Here is a tiny trained network, its code and every weight. The questions are about switching its units off for an input and a class, where a switched-off unit gives its printed mean instead of its output.

import numpy as np


def w(rows, s, z=0):
    codes = np.array(rows[::2]) - 128.0
    scale = np.full(codes.shape[1], s)
    scale[-1] = z or s
    return codes * scale


def norm(h):
    return h / np.sqrt((h * h).mean(-1, keepdims=True) + 1e-5)


def f(y):
    return np.maximum(y, 0)


def log_softmax(a):
    a = a - a.max(-1, keepdims=True)
    return a - np.log(np.exp(a).sum(-1, keepdims=True))


def net(x, mask):
    res = np.array(x, float).reshape(1, 6) / 4 @ E
    u = 0
    for l in range(3):
        y = f(norm(res) @ A[l][:, :-1].T + A[l][:, -1])
        res = res + np.where(mask[u : u + 10], y, B[l][:, -1]) @ B[l][:, :-1]
        u += 10
    return log_softmax(norm(res)[-1] @ U[:, :-1].T + U[:, -1])


A, B = {}, {}
E = w([
[91,253,186,189,121,192],'x0',
[210,117,183,149,194,76],'x1',
[125,127,130,127,127,127],'x2',
[145,161,125,55,158,174],'x3',
[87,192,99,101,127,10],'x4',
[201,157,130,122,64,127],'x5',
],0.0029)
A[0] = w([
[87,150,11,145,117,170,57],'L0N0',
[156,110,123,203,60,99,140],'L0N1',
[128,189,176,134,118,198,220],'L0N2',
[112,147,195,57,137,143,133],'L0N3',
[98,202,98,121,130,55,4],'L0N4',
[85,93,112,253,109,85,129],'L0N5',
[112,98,174,124,79,182,54],'L0N6',
[141,86,120,105,118,75,165],'L0N7',
[152,120,87,62,172,143,149],'L0N8',
[92,130,30,145,59,150,37],'L0N9',
],0.0059,0.0027)
B[0] = w([
[125,106,219,101,126,119,170],'L0N0',
[169,177,90,43,133,151,180],'L0N1',
[136,118,88,101,90,97,252],'L0N2',
[118,124,74,59,125,159,167],'L0N3',
[86,114,63,220,52,28,173],'L0N4',
[148,168,71,2,181,202,195],'L0N5',
[107,71,138,191,111,129,157],'L0N6',
[83,151,133,115,84,136,194],'L0N7',
[105,155,87,125,83,111,190],'L0N8',
[129,175,233,65,100,137,174],'L0N9',
],0.005,0.0043)
A[1] = w([
[122,239,144,207,96,170,2],'L1N0',
[153,162,80,120,191,88,132],'L1N1',
[92,141,111,78,80,143,151],'L1N2',
[55,194,142,56,108,73,152],'L1N3',
[33,91,149,136,245,117,77],'L1N4',
[150,57,122,111,2,104,195],'L1N5',
[31,117,96,129,182,154,68],'L1N6',
[168,71,141,168,114,205,128],'L1N7',
[180,124,198,137,186,77,189],'L1N8',
[126,190,70,126,68,177,162],'L1N9',
],0.0064,0.0017)
B[1] = w([
[58,107,138,123,254,108,171],'L1N0',
[100,122,139,115,81,182,169],'L1N1',
[197,136,145,119,152,156,226],'L1N2',
[130,65,117,160,115,168,254],'L1N3',
[199,201,155,176,113,96,157],'L1N4',
[94,177,152,155,212,61,227],'L1N5',
[214,166,153,142,126,62,162],'L1N6',
[42,159,69,210,40,115,171],'L1N7',
[65,101,162,20,68,150,149],'L1N8',
[176,75,126,116,126,71,234],'L1N9',
],0.0063,0.0059)
A[2] = w([
[82,92,125,94,127,105,125],'L2N0',
[157,131,138,204,59,212,114],'L2N1',
[154,103,37,94,71,121,251],'L2N2',
[222,206,117,121,115,137,158],'L2N3',
[180,157,157,161,129,103,75],'L2N4',
[98,104,129,199,112,168,206],'L2N5',
[88,160,121,153,247,155,172],'L2N6',
[78,144,255,83,80,144,120],'L2N7',
[151,124,143,190,218,180,124],'L2N8',
[167,122,103,101,199,97,161],'L2N9',
],0.0055,0.0023)
B[2] = w([
[154,177,194,127,148,227,169],'L2N0',
[91,172,64,78,95,110,164],'L2N1',
[68,113,90,175,112,227,255],'L2N2',
[242,71,79,189,85,91,208],'L2N3',
[164,129,196,138,87,69,154],'L2N4',
[113,97,116,164,105,13,165],'L2N5',
[101,58,166,20,188,158,167],'L2N6',
[147,33,252,98,30,163,179],'L2N7',
[170,131,35,124,206,55,151],'L2N8',
[118,129,191,227,216,211,222],'L2N9',
],0.0041,0.0047)
U = w([
[3,158,53,163,56,90,148],'0',
[148,97,140,154,129,145,234],'1',
[111,115,209,58,61,167,116],'2',
[178,128,53,122,151,213,148],'3',
[94,134,124,115,254,124,128],'4',
[222,151,142,170,112,71,80],'5',
[125,223,119,107,140,153,2],'6',
],0.0096,0.0065)

Each question gives the input, the list of numbers given to net, and the class t.
The units are the neurons (one row each of A and B). Each row of codes is followed by its name. A weight is (code - 128) times the scale printed after its matrix; where a second scale follows, it is the last column's (A, B and U).
mask holds one flag per neuron, layer by layer. A switched-off neuron (its flag False) gives its mean, the last column of its row in B, instead of its output. The means were averaged over made-up inputs and are rounded, as every weight is.
A unit's drop is (log p(t) with every unit on - log p(t) with that unit switched off) / (log p(t) with every unit on - log p(t) with every unit switched off).
The circuit of an input: a set's keep is (log p(t) with only the set's units on - log p(t) with every unit switched off) / (log p(t) with every unit on - log p(t) with every unit switched off). Starting from the 12 units with the biggest drops (on a tie, the unit counted first), units are removed one at a time, each time the one whose removal leaves the highest keep (on an exact tie, the one counted first), for as long as the keep stays at least 0.8.
units of the circuit, in order: the units of the circuit, biggest drop first
unit that matters most: the unit with the biggest drop
top k neurons: the k neurons with the biggest drops, biggest first
k most important neurons of layer l: the k neurons of layer l with the biggest drops, biggest first
input [-1,-1,-2,6,5,-7], class 5: top 4 neurons -> [L1N6, L1N4, L0N2, L0N1]
input [3,1,2,-8,6,1], class 3: top 3 neurons -> [L0N5, L0N1, L1N7]
input [5,-5,4,-6,2,-2], class 3: units of the circuit, in order -> [L0N5, L1N2]
input [8,-5,-1,6,-3,-4], class 4: units of the circuit, in order -> [L1N0]
input [5,6,7,-3,5,-8], class 5: units of the circuit, in order -> [L1N4, L1N5]
input [1,-1,-4,1,-3,7], class 5: units of the circuit, in order -> [L1N5, L0N2]
input [2,-7,8,-2,7,6], class 1: units of the circuit, in order -> [L1N2, L1N9]
input [4,-7,6,6,4,-3], class 2: 2 most important neurons of layer 0 -> [L0N0, L0N9]
input [-2,2,3,7,-5,8], class 5: top 3 neurons -> [L1N5, L1N3, L0N5]
input [7,-6,-5,-8,0,7], class 3: units of the circuit, in order -> [L0N5, L0N1]
input [1,6,0,8,-2,-3], class 3: top 4 neurons -> [L0N3, L0N8, L1N5, L0N0]
input [1,-5,2,-4,3,-5], class 2: units of the circuit, in order -> [L0N9, L2N7]
input [-8,5,-3,-6,4,2], class 4: top 2 neurons -> [L1N5, L1N7]
input [4,-8,-7,5,-1,-2], class 2: unit that matters most -> L0N0
input [5,5,-5,0,8,-7], class 0: top 2 neurons -> [L0N4, L1N2]
input [0,7,4,-5,-8,7], class 0: units of the circuit, in order -> [L1N7, L1N2, L2N1]
input [-1,-7,-2,2,6,8], class 5: units of the circuit, in order -> [L1N2, L1N9]
input [-6,-6,-4,3,-1,7], class 5: units of the circuit, in order -> [L1N5, L0N5]
input [-3,8,7,5,6,-8], class 2: units of the circuit, in order -> [L1N8, L1N1, L1N5]
input [4,7,2,-1,-3,7], class 2: units of the circuit, in order -> [L1N8, L2N7]
input [-6,5,-4,-1,-3,-4], class 4: top 2 neurons -> [L0N7, L0N8]
input [1,5,-2,3,-3,4], class 2: units of the circuit, in order -> [L1N8, L0N5]
input [6,-7,2,7,-8,-8], class 0: top neuron -> [L1N7]
input [2,-5,6,-6,-3,-7], class 5: top 2 neurons -> [L1N6, L1N4]
input [8,1,4,7,-5,3], class 4: 3 most important neurons of layer 0 -> [L0N5, L0N1, L0N6]
input [-4,-1,0,-8,-4,-8], class 3: top 3 neurons -> [L0N5, L1N5, L0N1]
